In the rows, 128 means zero.
Each row of numbers belongs to one of the elements below and depends on some of the facts about them. Some rows are named. Which element is each other row?

Some rows with their names:
117 132 123 122 151 111 140 116 129  90 146 119 114 100 116 160 115 164 115 120 149 106 156 131 109  93 135  44 150 100 124 137 134 127 115  99 165 142 142 167 141 100 144 117 122: plidril
124 140 116 131 109 179 142 110 137 114 110 114 113 142 124 110 129 137 106 101 145 153 114 189 139  99 129  80 137 111 122 135 136 189  95 139 138  73 100  89 146 128 125 127 107: drotun
123 162 135 127 125 190 135 120 147 132 107 105 120 157 122 112 139 125 101 103 139 150 110 162 145 112 122 119 123 123 115 147 147 178 104 146 119  91 107  98 141 137 137 122 104: gugos
113 142 123 130 121 130 131 112 141 106 113 120 129 135 135 101 130 132 121 126 156 152 133 150 143 118 128 118 121 130 101 121 134 159 123 147 122 111 111  98 119 135 132 127 112: gustik
108 159 141 121 131 130 121 124 147 126 119 117 132 141 133  94 137 122 119 138 159 150 130 114 155 129 126 162 112 134  91 149 137 140 131 159 104 137 130  99 118 141 145 125 114: plugaska
114 134 108 142 115 142 110 106 153 128  68 120 143 162 131  96 148 100 141 100 149 152 130 142 149 135 136 182 132 159  95  67 127 166 121 147  95 122 112  85 115 157 123 125 119: plakar
114 142 124 131 118 128 128 115 138 106 111 120 128 133 136  98 131 131 124 126 158 154 131 149 144 118 131 118 122 127 102 119 136 160 122 147 123 110 114  96 118 134 128 127 115: skitom
121 109 125 144 114 143 136  95 136 121 120 121 131 123 142 106 120 143 118 138 149 156 140 175 131 116 108  99 106 131 121 140 126 162 116 132 133  95 111 108 123 121 145 134 115: nivin
121 133 115 125 156 135 117 124 135 108 128 123 120 128 106 157 140 134 129  77 135 106 138 122 121 107 131 106 158 117 128  97 134 139 111 101 144 144 135 153 138 125 131 116 115: pluta
120 108 122 143 111 145 135  95 138 122 120 119 131 122 141 102 123 143 118 137 150 155 138 175 132 114 109 101 110 127 119 139 124 164 114 131 132  94 113 107 123 122 144 134 117: zubro
121 129 107 118 139 139 105 121 134 121 126 127 122 124 101 145 142 131 134  94 140  98 138 122 125 107 134 110 172 105 121 109 122 136 110 108 145 155 146 136 141 124 143 118 125: grefek
116 138 134 133 126 142 128 111 142 121 115 116 132 137 138 102 131 131 116 133 150 155 133 149 141 122 117 127 108 131 106 137 135 156 121 144 118 108 117 105 119 132 142 128 113: bravis
121 155 134 121 172 143 112 135 142 124 126 114 124 142 103 158 149 124 124  79 129 105 132  91 125 121 129 149 145 126 120 103 142 129 118 109 125 159 143 162 134 134 139 111 116: lafas
128 100 114 135 146 121 114 108 126 116 140 126 136 103 125 155 130 159 128 129 133 108 158 145 106 110 107  75 138 112 129 108 119 127 121  86 158 145 140 174 117 107 156 117 131: nozi
117 116 129 136 116 140 138 100 135 119 134 122 127 118 140 100 119 147 112 149 155 151 138 167 135 113 108  91 108 119 117 162 126 158 118 138 136 100 118 104 124 119 150 136 115: vitel
 97 155 134 145 118 130 163  94 169  99  84 120 137 141 130 109 118 130 111 131 158 134 148 162 138 106 140 102 134 142  90 137 138 152 121 140 103 126 106 101 131 128 140 133 111: livul
125 116 119 143 162 135 114 114 136 120 121 119 133 128 117 162 142 131 132  86 126 110 147 123 109 121 115 126 136 136 134  78 129 135 115  91 136 145 135 169 125 123 137 119 121: muska

How the elements are related:
bime ploskim nelan; bonin ploskim vukletur; brube ploskim plakar; didre ploskim nomil; dobek ploskim sifla; dreflatas ploskim klista
drotun ploskim gugos; drules ploskim skisto; fanir ploskim lugrugan; fimon ploskim lapek; fleflim ploskim reles; flibiplu ploskim pluta
fliklire ploskim lepar; flopel ploskim ginek; fluvatrar ploskim plopo; fugrim ploskim kudukam; fuskedam ploskim fege; gadum ploskim vubro
gafas ploskim moskagin; gebos ploskim likom; gibrem ploskim giklas; gidre ploskim tetul; giklas ploskim droketu; grefek ploskim fluvatrar
grozum ploskim muska; gugos ploskim tunur; gulen ploskim plugaska; katris ploskim dobek; klutukle ploskim plidrutrem; kudukam ploskim katris
lapek ploskim tiduke; laporom ploskim gidre; likal ploskim gragos; lugrugan ploskim nitifan; luminus ploskim trazari; lutrul ploskim grefek
mebrasol ploskim zutrukir; moskam ploskim fliklire; mudeder ploskim satrik; muska ploskim plostir; niboma ploskim flodi; nitifan ploskim buzol
nivin ploskim tafligrun; nogri ploskim plifler; nozi ploskim stoklus; paliflon ploskim steskel; perul ploskim drofa; plidril ploskim likal
plidrutrem ploskim rabos; plifler ploskim tura; plomak ploskim drofis; plopo ploskim gadum; pluta ploskim zagokir; reles ploskim fleful
rugepam ploskim grozum; rutor ploskim griti; sifla ploskim stizak; sipek ploskim drostam; skisaka ploskim grapor; skisto ploskim gibrem
somen ploskim pibrul; soskaduk ploskim fimon; sovin ploskim tumole; stana ploskim soskaduk; stoklus ploskim fuskedam; stuti ploskim gebos
subrim ploskim katus; tafligrun ploskim rutor; tiduke ploskim skidu; trazari ploskim laporom; troda ploskim grubre; trofles ploskim luminus
tufun ploskim fugrim; tumole ploskim gulen; tunur ploskim tegris; vanin ploskim migro; vaskom ploskim skugrestol; vatal ploskim lenil
vavon ploskim grofir; veplir ploskim fliflidon; vitel ploskim kibo; zagokir ploskim lafas; zekos ploskim sipek; zofler ploskim veplir
zubro ploskim griva; baklal kalor 882; bime kalor 234; bonin kalor 882; bravis kalor 234; brekle kalor 234
broka kalor 882; brube kalor 882; brupes kalor 882; buzol kalor 234; deko kalor 234; didre kalor 882
dobek kalor 882; dramek kalor 882; drasem kalor 882; dreflatas kalor 882; drimor kalor 234; drofa kalor 882
drofis kalor 234; droketu kalor 234; drostam kalor 882; drotun kalor 234; drules kalor 882; drulin kalor 882
fanir kalor 882; fege kalor 882; fiklibos kalor 882; fimon kalor 234; fleflim kalor 234; fleful kalor 882
flibiplu kalor 234; fliflidon kalor 882; fliklire kalor 234; flodi kalor 882; flopel kalor 882; fluvatrar kalor 234
fodru kalor 234; fugrim kalor 234; fuskedam kalor 234; gadum kalor 882; gafas kalor 234; gasten kalor 234
gebos kalor 234; gibrem kalor 234; gidre kalor 234; giklas kalor 234; ginek kalor 882; gobibrel kalor 234
gragos kalor 882; gramul kalor 234; grapor kalor 882; grefek kalor 882; griti kalor 234; griva kalor 234
grofir kalor 882; grozum kalor 234; grubre kalor 234; grurok kalor 234; gugos kalor 234; gulen kalor 234
gustik kalor 234; kagak kalor 882; kagres kalor 234; katris kalor 234; katus kalor 882; kesker kalor 234
kibo kalor 882; klista kalor 234; klustir kalor 234; klutukle kalor 882; kudukam kalor 882; lafas kalor 882
lapek kalor 882; laporom kalor 882; lenil kalor 882; lepar kalor 234; likal kalor 234; likom kalor 234
livul kalor 234; lugrugan kalor 882; lumak kalor 234; luminus kalor 234; lutrul kalor 234; mebrasol kalor 234
medam kalor 882; migro kalor 882; moskagin kalor 882; moskam kalor 882; mudeder kalor 882; muska kalor 882
nelan kalor 234; niboma kalor 234; nitifan kalor 882; nivin kalor 234; nogri kalor 882; nomil kalor 234
nozi kalor 882; nudrul kalor 882; nugros kalor 882; paliflon kalor 234; pasin kalor 234; perul kalor 234
pibrul kalor 882; plafus kalor 882; plakar kalor 234; plidril kalor 882; plidrutrem kalor 234; plifler kalor 882
plobivil kalor 882; plomak kalor 882; plopo kalor 882; plostir kalor 234; plugaska kalor 234; pluta kalor 882
pluven kalor 234; pugal kalor 882; rabos kalor 234; reles kalor 234; restepok kalor 882; rugepam kalor 882
rugroplum kalor 234; rutor kalor 234; safigren kalor 882; satrik kalor 234; sifla kalor 882; sipek kalor 882
skadri kalor 234; skadriko kalor 234; skatron kalor 234; sketrak kalor 234; skidu kalor 234; skisaka kalor 234
skisto kalor 882; skitom kalor 234; skoste kalor 882; skugrestol kalor 882; somen kalor 882; soskaduk kalor 882
sotebu kalor 234; sovin kalor 882; soze kalor 234; stana kalor 234; starok kalor 882; steskel kalor 882
stizak kalor 882; stoklus kalor 234; stostol kalor 234; stotur kalor 882; stuti kalor 882; subrim kalor 882
tafligrun kalor 234; tegris kalor 882; tetul kalor 234; tiduke kalor 882; trazari kalor 234; troda kalor 234
trofles kalor 234; tufun kalor 234; tumole kalor 882; tunur kalor 234; tura kalor 234; vanin kalor 234
vaskom kalor 234; vatal kalor 882; vavon kalor 234; veplir kalor 234; vesutrok kalor 882; vitel kalor 234
vubro kalor 882; vukletur kalor 234; zagokir kalor 234; zekos kalor 234; zizur kalor 234; zofler kalor 234
zubro kalor 234; zugi kalor 882; zukle kalor 882; zutrukir kalor 234; deko plaplali katris; drotun plaplali zukle
drulin plaplali steskel; fanir plaplali gidre; fege plaplali brupes; flopel plaplali drasem; gafas plaplali livul; gibrem plaplali gafas
gramul plaplali grurok; grefek plaplali fluvatrar; grubre plaplali troda; gustik plaplali zizur; kesker plaplali gragos; kudukam plaplali zubro
lapek plaplali zofler; lenil plaplali gafas; likal plaplali kagres; livul plaplali steskel; lugrugan plaplali zugi; medam plaplali nelan
migro plaplali zofler; moskam plaplali giklas; nugros plaplali skisto; perul plaplali zukle; plakar plaplali fodru; plidril plaplali drulin
plobivil plaplali bravis; plopo plaplali gasten; pluta plaplali stuti; pugal plaplali pasin; rabos plaplali skoste; rugroplum plaplali likom
sipek plaplali zofler; skadri plaplali tetul; skadriko plaplali deko; skitom plaplali skoste; skugrestol plaplali gragos; sotebu plaplali griva
soze plaplali luminus; starok plaplali plopo; tetul plaplali paliflon; trofles plaplali pluven; tura plaplali brupes; vanin plaplali klista
veplir plaplali satrik; zagokir plaplali kagak; zofler plaplali plafus

Which element is each row?
No name comes twice in this set of rows, the named rows included.
127 177 131 113 162 185 110 143 144 136 112 108 117 160  92 161 159 117 114  62 121 101 115 108 132 114 132 140 163 116 123 110 145 146 103 111 126 147 139 151 149 139 141 103 112 -> tegris
103 120 124 155 115 135 146  90 153  87 127 151 152 126 128  92 122 137 123 122 146 121 136 201 136 106 104  76 130 124 113 139 119 165 116 126 113 114  80  91 111 127 144 154  99 -> gafas
132 103  94 138 132 145 107 102 129 115 110 125 135 122 112 158 141 144 135  98 125 104 147 168 108 107 120  72 164 113 130  68 117 149 108  84 157 133 128 153 125 119 142 113 132 -> moskam
117  97  96 140  86 145 121  89 136 129 107 130 128 122 128  87 128 131 131 137 161 146 138 182 144 110 128 108 144 117 113 130 107 169 110 140 134 102 122  69 134 126 144 138 127 -> perul
103 130 125 141 121 115 128 105 147  94 125 144 147 128 132  86 130 129 132 127 154 135 136 158 146 121 115 122 124 130 101 130 124 152 130 142 108 131  99  91 104 138 140 145 106 -> gibrem
139 139 112 135 157 132 117 120 124  85 111 117 145 120 130 179 142 169 122 113 118 115 149 177  96 110 113  36 138 116 119  44 137 142 122  75 163 129 107 198  95 114 134  98 129 -> flopel
108 142 116 136 140 126 146 101 159 107  86 111 124 129 106 168 123 134 122 102 146  99 166 124 110  97 156  94 173 133 109  96 133 129 112  99 131 160 148 156 154 112 141 112 130 -> drulin
128  93 103 140 138 152 114 100 132 131 127 127 128 117 111 153 136 140 132 101 128 104 149 153 109 109 111  94 152 118 141 100 115 146 104  85 151 133 138 156 138 113 151 121 130 -> vatal
110 171 133 117 155 142 125 125 158 128 105 111 127 140  99 157 142 127 115 112 142  93 148  95 124 110 144 130 166 121  98 131 137 116 120 112 121 182 160 152 146 125 160 106 128 -> steskel
118 178 146 104 180 116 111 151 132 104 153 115 121 125 112 156 144 141 118 111 142 110 137  78 128 117 128 123 137 107 107 132 150 113 129 114 136 170 150 172 124 125 146 106 118 -> gragos
124 161 138 127 128 162 132 121 144 122 109 109 130 145 134 110 137 136 106 128 142 153 122 160 142 120 118 110 112 126 103 137 142 164 118 142 120 103 109 114 119 135 142 119 111 -> fimon

Now the same elements, written a new way:
Known rows:
120 131 143  98 123 155 133 109 107 143 118 115 102 142 110 105  83  92 132 162 132 160 159  98 125 120 129 153 125 106 155 129 102  97  93 155 117 152 146 108 106 168 103 123 121  99 133  83 162 124: brube
163 121 104 143 102 125 107 167 156 119 147 110 162 130 153 137 160 133 143  78 131  93  86 137 150 129 148 103 118 117 102 150 169 160 172 117 154 135  95 149 153  86 186 141 138 155 118 158 101 152: zutrukir
113 152 139 113 129 125 123 107 101 151 128 115 114 128 107 109  94 114 143 136 108 155 129 123 107 125 115 150 126 121 139 121 115 103 121 148 124 145 144 127 105 150  93 120 124  90 152  80 146 129: dobek
119 151 126 149 105 138 118 102 129 133 109 158 132 158 109  90  95 121 130 165 150 162  99  70 129 142  74 132 135 115 131 153  82 109 111 148 117 159 164 131 123 162  63 109 143  63 165  29 138 147: lugrugan
144 111 120 130 123 134 140 128 142 103 125 131 139 123 134 118 163 155 126 106 143 112 126 130 144 136 135 121 137 145 112 140 128 140 133 102 140 119 116 129 151 105 155 137 126 156 119 185 136 115: fliklire
134 119 121 146 137 123 134 133 149 116 131 138 144 130 150 138 156 164 115 121 141 108 130 142 123 122 130 120 133 145 101 136 137 144 143 116 126 114 127 133 139 108 153 133 120 151 109 181 109 121: gulen
136 128 114 148 120 112 115 134 144 110 131 132 141 130 137 142 173 150 113  99 135 109  95 147 132 149 129 106 133 146 107 130 155 157 139  98 140 114 118 140 148  97 143 137 134 154 121 171 115 139: drofis
120 124 134 103 146 137 154 125 100 159 123 127 122 101 117 118  79 113 165 143 101 142 160 117 128  93 134 149 111 117 150 126  96 101 120 158 123 135 128 111 104 152 114 118 135  98 156  70 126 101: plomak
141 129 100 157 101 109 127 122 148 127 142 133 154 136 149 134 166 156 138  81 151 105  93 139 123 145 128 111 136 136  65 155 170 172 157 139 124 133 119 162 141 101 149 147 132 151 110 180 113 120: nelan
137 123 123 147 123 130 129 131 152 107 128 136 138 134 145 131 158 150 110 122 152 112 132 132 129 132 135 117 139 141 108 136 139 146 134 114 129 115 124 130 146 111 152 141 120 155 102 179 123 125: stostol
107 128 151 106 168 131 155 129 106 142 106 141 118  93 100 117  80 132 149 159  92 153 153 118 123  95 115 145 118 139 168 114  75  76 103 123 125 124 140 102 116 148  91 108 128  90 181  67 128 109: plidril
116 151 127 117 131 100 114 129  99 160 131 125 120 117 104 131 111 107 145 112  95 152  94 146 122 140 116 130 113 121 145 111 132 124 128 133 136 138 128 140 111 133  77 113 143  98 170  66 131 137: flodi
117 140 130 110 131 123 125 120 100 156 130 119 118 120 113 124  95 100 151 127 102 151 128 127 123 122 128 142 114 113 150 121 117 109 124 147 128 144 131 124 106 149  94 116 136  99 155  70 139 130: nudrul
141 109 106 141 121 131 128 124 138 118 133 135 141 140 141 142 151 141 106 113 148 100 139 145 138 145 133 117 135 141  89 138 151 158 128 136 111 121 119 135 141 121 155 141 131 164  78 193 135  99: pluven
119 136 131 106 132 119 127 125 102 155 130 125 117 121 111 122  95 106 151 134 102 152 125 127 125 119 123 142 114 113 149 121 117 107 120 152 125 141 130 122 109 148  98 119 134  99 153  64 135 130: baklal
122 137 134 111 133 123 127 124 100 157 127 118 117 122 109 124  95 101 143 129 104 146 126 124 126 118 123 139 114 113 152 120 114 112 118 151 126 145 132 126 110 149  96 119 139 102 152  66 137 130: fiklibos
130 116 127 138 131 155 147 115 150 100 127 129 139 138 147 116 133 164 115 142 163 111 163 117 123 113 130 137 143 151 101 144 113 129 127 131 118 115 138 116 138 123 172 140 105 149 100 198 135 106: tufun

Rows to name:
No name comes twice in this set of rows, the named rows included.
 88 111 146 142 179 105 146 128 101 155 119 181 100  98 140 179  82  80  94 203  94 141 175 146 100 110 124 141 126 121 185  85 110 113 108 152  72  94 133 104  92 171  55 106 151 124 117  51  86 108 -> mudeder
111 148 122  89 131  94 135 105  79 149 109 130 115 100  60 106 137 131 163  97  93 167  88 137 136 153 127 134 122 139 139 100 104 101 104 100 160 141 125 134 122 133  64 119 137  96 206  87 167 105 -> ginek
123 147 122 109 122  96 120 136  96 156 122 128 122 109  97 134 116 101 155 107  87 148  92 136 137 139 126 126 110 113 152 110 129 121 126 126 142 137 114 136 120 131  81 118 153 104 173  60 129 134 -> drostam
124 163 131 119  98 123  90 127 115 159 143  96 119 152 122 123 101  83 139 119 113 154  96 119 120 136 119 132 118  93 144 134 154 130 137 156 133 168 144 147 112 138 103 127 134  86 141  55 140 180 -> drofa
 96 118 122 175 144  71 122 146 140 117 128 180  98 129 164 210 190 117  51 158 124 102 126 195  93 163 138 108 157 150 139  86 190 181 120 116  89  73 118 146 134 118  91 133 144 196  61 171  83 124 -> satrik
115 157 132 104 121 127 128 103 104 164 151 107 106 131 125 124  78 106 162 124 112 145 146 135 110 113 125 143 113 106 120 128 138 123 136 172 104 149 133 133  95 143  90 135 124 109 145  81 140 121 -> skisto
137 123 108 158 108 130 135 110 149 120 138 134 140 148 158 123 156 155 124 118 168 106 128 127 113 139 132 120 147 134  75 156 152 160 141 148 115 130 132 143 134 117 154 146 118 158  89 186 123 113 -> giklas

The same elements again, as new rows of numbers:
Some rows with their names:
148 135 118 126 143 115 113 106 143 161 118 143 141 115 138 122 130 134 109 168 116 131 133 132 137 147 173 117 109 132 135 139 149 139 134: lenil
143 152 125  99 133 124 122 147 129 135  82 185 152 122 121 119 132 135 124 159  97 129 120 140 113 123 130 137 113  98 158 151 161 139 118: skoste
148 142  99 125 134 128 126 122 136 151  98 158 155 107 126 117 134 117 131 142 106 129 124 139 119 125 131 129 115 129 137 127 141 150 120: drasem
114 114 152 128 123 128 126 136 118 107 149 106 108 148 121 140 123 135 129 106 144 125 130 120 135 133 119 127 136 130 123 127 119 108 134: brekle
138 144  80 129 132 130 112 142 130 169  87 151 155 100 140 119 129 132 128 166 112 111 121 139 115 132 141 123 118 135 126 136 132 155 119: plifler
139 149  98 120 131 127 128 124 130 158 104 159 155 107 134 116 128 113 132 172 112 126 134 140 118 126 143 124 114 142 133 129 138 160 119: soskaduk
109 115 148 129 119 132 129 137 119 108 156 106 105 149 128 136 121 137 128 112 148 126 132 121 134 129 121 131 137 128 121 126 113 110 135: skadriko
148 158 105 128 123 129 137 121 134 151 104 161 166 100 149 116 134 107 134 166 119 128 137 134 109 116 135 135 118 142 128 135 139 165 116: didre
147 138  99 129 130 131 130 120 146 151 103 156 152 114 133 111 135 124 128 142 112 135 123 130 123 123 132 138 111 122 140 128 139 147 117: plopo
130 119 165 127 110 125 134 133 119  89 149 102 117 136 141 145 132 114 140 100 146 140 127 109 122 123 122 148 138 137 123 124 118 116 136: vitel
135 134  97 121 139 126 123 122 140 163 106 157 144 118 117 111 126 132 122 155 108 128 126 144 134 133 140 119 107 124 145 124 140 146 119: moskagin
129 137  82 127 134 145 129  81 131 181 146 151 132 105 109 112 133 104 129 182 115 137 136 149 114 137 134 130 121 132 154 108 128 140 116: skugrestol
138 144  94 128 127 131 133 123 140 155 110 150 146 109 140 111 131 125 130 161 112 130 132 139 122 125 136 132 118 124 134 132 133 154 117: pugal
115 112 142 136 125 131 119 145 121 111 137  98 107 141 127 142 126 142 127  97 143 121 120 118 132 134 118 129 141 122 121 128 115 102 136: fugrim
115 114 153 129 124 130 127 135 119 107 152 106 108 147 124 140 124 135 128 104 144 124 128 119 134 132 119 127 138 130 122 127 120 107 136: sketrak
117 114 154 128 126 127 123 136 117 105 144 114 112 148 119 143 125 131 128  95 141 125 126 119 133 131 116 124 136 131 124 125 122 107 135: pasin
 83 123 159 118 136 136 119 165 121 114 143 131  93 178 110 130 113 190 100 128 140 109 132 127 145 136 110 121 138  69 134 158 132  85 129: rabos

Name these rows:
No name comes twice in this set of rows, the named rows included.
119 119 151 133 110 133 130 140 121  99 149 101 114 138 148 141 129 128 135 111 151 126 128 110 123 124 120 145 142 130 117 131 112 115 134 -> trofles
135 116 184 137 139 112 111 116 118 103 159  98 110 135 137 156 129 127 109 108 148 120 135 112 137 149 152 112 142 139 113 143 140  97 155 -> livul
105 118 151 133 123 133 133 134 123 112 164 111 107 154 126 134 120 136 125 118 151 124 139 119 136 128 118 125 137 127 119 130 116 110 131 -> zagokir
143 133 106 112 137 125 133 110 143 149 116 156 140 122 113 111 128 119 130 152 101 142 129 144 136 130 141 129 108 125 151 119 141 146 120 -> kibo
111 110 147 136 119 132 127 137 129 111 151 102 106 154 130 135 125 149 123  97 148 126 123 109 137 128 115 137 135 116 124 126 113 104 134 -> veplir
138 144  85 132 127 134 125 130 144 161 101 150 149 111 140 111 132 137 122 159 115 121 126 134 123 125 136 133 119 121 131 134 131 151 116 -> lugrugan
136 149  94 127 130 133 134 119 143 157 116 154 148 113 137 108 129 124 127 164 115 127 138 139 121 120 135 130 117 124 131 134 135 155 116 -> pluta
 99 115 159 118 133 128 129 128 116 120 167 122 105 164 104 134 112 137 118 123 146 124 143 133 148 133 122 105 130 135 127 123 123 107 136 -> nomil
 93 121 162 114 107 123 130 142 114 113 151 124 135 157 160 152 116 131 124  90 182 130 147 109 132 105 127 127 131 173 113 128 107 135 137 -> drotun
112 105 159 106 123 118 121 132 110 110 160 111 101 154 107 142 114 127 134 125 140 135 131 127 145 139 136 117 123 145 134 111 118 110 139 -> lepar
120 123 158 137 116 130 132 136 117 103 146 111 120 138 141 141 130 123 131 105 151 122 133 112 120 121 115 134 141 136 114 131 119 114 134 -> flibiplu

